Look-ups in named tables: a row name and a column name give one cell, copied from the table.

denabaz:
columns: sav, daf, sogidar, gibefa, vuv, zoz, besute, zun, nul, zak
bulam: [113, 108, 147, 96, 70, 123, 169, 135, 180, 146]
fuzu: [20, 109, 142, 160, 85, 116, 126, 110, 168, 157]
kina: [130, 144, 183, 179, 104, 94, 184, 70, 185, 171]
gazada: [46, 144, 145, 177, 101, 151, 153, 72, 135, 182]
kugun: [133, 160, 119, 66, 48, 100, 143, 83, 235, 193]
zomi: [55, 153, 149, 75, 86, 94, 171, 101, 175, 102]
zuk: [77, 100, 102, 66, 75, 119, 211, 101, 50, 230]
dolutu: [153, 167, 121, 125, 141, 150, 152, 126, 182, 160]
kiso: [119, 168, 169, 209, 149, 129, 185, 78, 189, 145]

What is the sav of kugun in denabaz? 133
What is the zun of dolutu in denabaz? 126
What is the gibefa of gazada in denabaz? 177
What is the nul of kugun in denabaz? 235
What is the besute of gazada in denabaz? 153
What is the besute of dolutu in denabaz? 152
What is the zun of kiso in denabaz? 78
What is the zak of fuzu in denabaz? 157
What is the sav of dolutu in denabaz? 153
What is the zoz of gazada in denabaz? 151

soz =
|  | zevup | subap | birapuz | zinokid | nogevup | femem | vosema | kepeb | rop | dige |
|---|---|---|---|---|---|---|---|---|---|---|
| nutezu | 58.14 | 72.95 | 46.83 | 50.44 | 42.28 | 41.11 | 34.67 | 53.76 | 54.39 | 17.06 |
| gosul | 55.83 | 76.59 | 49.02 | 49.15 | 40.49 | 37.01 | 29.73 | 49.37 | 51.64 | 27.48 |
| vuk | 39.89 | 53.42 | 49.72 | 42.01 | 40.76 | 35.59 | 33.60 | 35.18 | 38.83 | 67.50 |
| fuvu | 32.51 | 18.74 | 42.87 | 39.59 | 47.13 | 48.26 | 54.21 | 36.59 | 35.98 | 70.19 |
| reg | 45.55 | 65.59 | 50.66 | 44.40 | 39.63 | 33.89 | 29.12 | 38.90 | 42.86 | 55.93 |

reg, subap -> 65.59
nutezu, subap -> 72.95
vuk, femem -> 35.59
gosul, kepeb -> 49.37
vuk, subap -> 53.42
vuk, kepeb -> 35.18
gosul, zinokid -> 49.15
nutezu, zevup -> 58.14
Which row has the largest subap? gosul

sar:
|  | gelimo | vul | peruf | bok | fote | rek |
|---|---|---|---|---|---|---|
| zaz | -19.46 | 29.37 | 29.90 | 8.26 | 27.49 | 53.99 |
| fop | 42.68 | -44.09 | -3.64 | 10.95 | 48.62 | -99.51 |
| dar | -19.32 | -40.79 | 5.04 | 54.96 | 49.71 | -35.59 |
| suvib | -4.26 | -65.31 | 61.84 | -7.65 | -39.71 | 26.09 |
| pevafa | 30.74 | -18.51 | 20.53 | -19.72 | -30.81 | -2.32 |
| bizes | -23.42 | -46.39 | 8.34 | 56.69 | 43.28 | -30.25 |
| tegomu | -11.42 | -40.97 | 70.15 | -2.12 | 45.35 | 7.65 |
| liv | 5.65 | 6.41 | 8.22 | 8.20 | 5.89 | 9.62 |

What is the gelimo of pevafa in sar?
30.74
What is the gelimo of zaz in sar?
-19.46
What is the gelimo of fop in sar?
42.68
What is the bok of fop in sar?
10.95
What is the vul of liv in sar?
6.41
What is the peruf of dar in sar?
5.04
What is the gelimo of liv in sar?
5.65
What is the peruf of suvib in sar?
61.84
What is the fote of zaz in sar?
27.49
What is the vul of dar in sar?
-40.79
What is the peruf of fop in sar?
-3.64
What is the bok of suvib in sar?
-7.65
What is the fote of pevafa in sar?
-30.81
What is the vul of fop in sar?
-44.09
What is the bok of tegomu in sar?
-2.12
What is the bok of dar in sar?
54.96
What is the bok of bizes in sar?
56.69
What is the rek of zaz in sar?
53.99
Which row has the largest gelimo? fop

nulakik
         dugop  tasetu  noparok  posid  lokez
pur        164      93      100     49     91
veremot    107     122      105     81     60
mozo       154     138      107    170    104
kibib      159     155      103     68    145
fufiku     160     149      108    130     90
lut        174      89      103    106    147
nok        120      92       98    104    108
nupem       70     110      102     90    141
ter        162     204      124    189     48
guki       152     151      103     91    115
dofal      196     108      107     87    140
kofe        88     167      117    109    132

mozo, noparok -> 107
lut, noparok -> 103
ter, dugop -> 162
guki, lokez -> 115
kofe, tasetu -> 167
veremot, tasetu -> 122
nupem, lokez -> 141

gefo:
fields: tiro, sug, pilure, zut
rupibe: [146, 172, 137, 154]
temi: [177, 100, 195, 114]
devonu: [198, 145, 235, 165]
zasurug: [36, 174, 220, 129]
der: [79, 49, 113, 78]
moluteb: [101, 169, 71, 131]
nalimur: [117, 134, 92, 162]
vuve: [176, 117, 87, 163]
ruvir: [115, 89, 155, 45]
lotev: [124, 22, 175, 123]
firopeg: [177, 87, 117, 39]
zat: [84, 155, 163, 162]
podori: [38, 148, 183, 126]
vukob: [148, 145, 127, 164]

What is the tiro of zat in gefo?
84
What is the zut of der in gefo?
78
What is the zut of podori in gefo?
126
What is the tiro of vuve in gefo?
176
What is the tiro of temi in gefo?
177
What is the pilure of lotev in gefo?
175
What is the zut of vuve in gefo?
163
What is the tiro of devonu in gefo?
198
What is the tiro of lotev in gefo?
124
What is the zut of devonu in gefo?
165
Which row has the largest sug? zasurug

Table tifu
|  | dip | dorub | mopud | zur | voridek | lik | lela |
|---|---|---|---|---|---|---|---|
| rif | 62 | 107 | 63 | 43 | 96 | 68 | 120 |
| miga | 87 | 43 | 82 | 67 | 81 | 109 | 108 |
| rarube | 95 | 74 | 117 | 119 | 135 | 109 | 132 |
| mon | 48 | 75 | 153 | 191 | 95 | 74 | 82 |
| sumozir | 85 | 94 | 48 | 20 | 39 | 73 | 95 |
| figufa | 87 | 91 | 79 | 84 | 80 | 64 | 78 |
| zano | 102 | 105 | 107 | 134 | 132 | 97 | 76 |
| tamutat | 96 | 117 | 114 | 137 | 96 | 64 | 63 |

zur of rarube: 119
voridek of figufa: 80
lela of rarube: 132
zur of sumozir: 20
zur of figufa: 84
mopud of rif: 63
mopud of mon: 153
lela of sumozir: 95
lik of figufa: 64
mopud of miga: 82
lik of tamutat: 64
mopud of tamutat: 114
lela of tamutat: 63
dorub of mon: 75
zur of zano: 134
lela of miga: 108

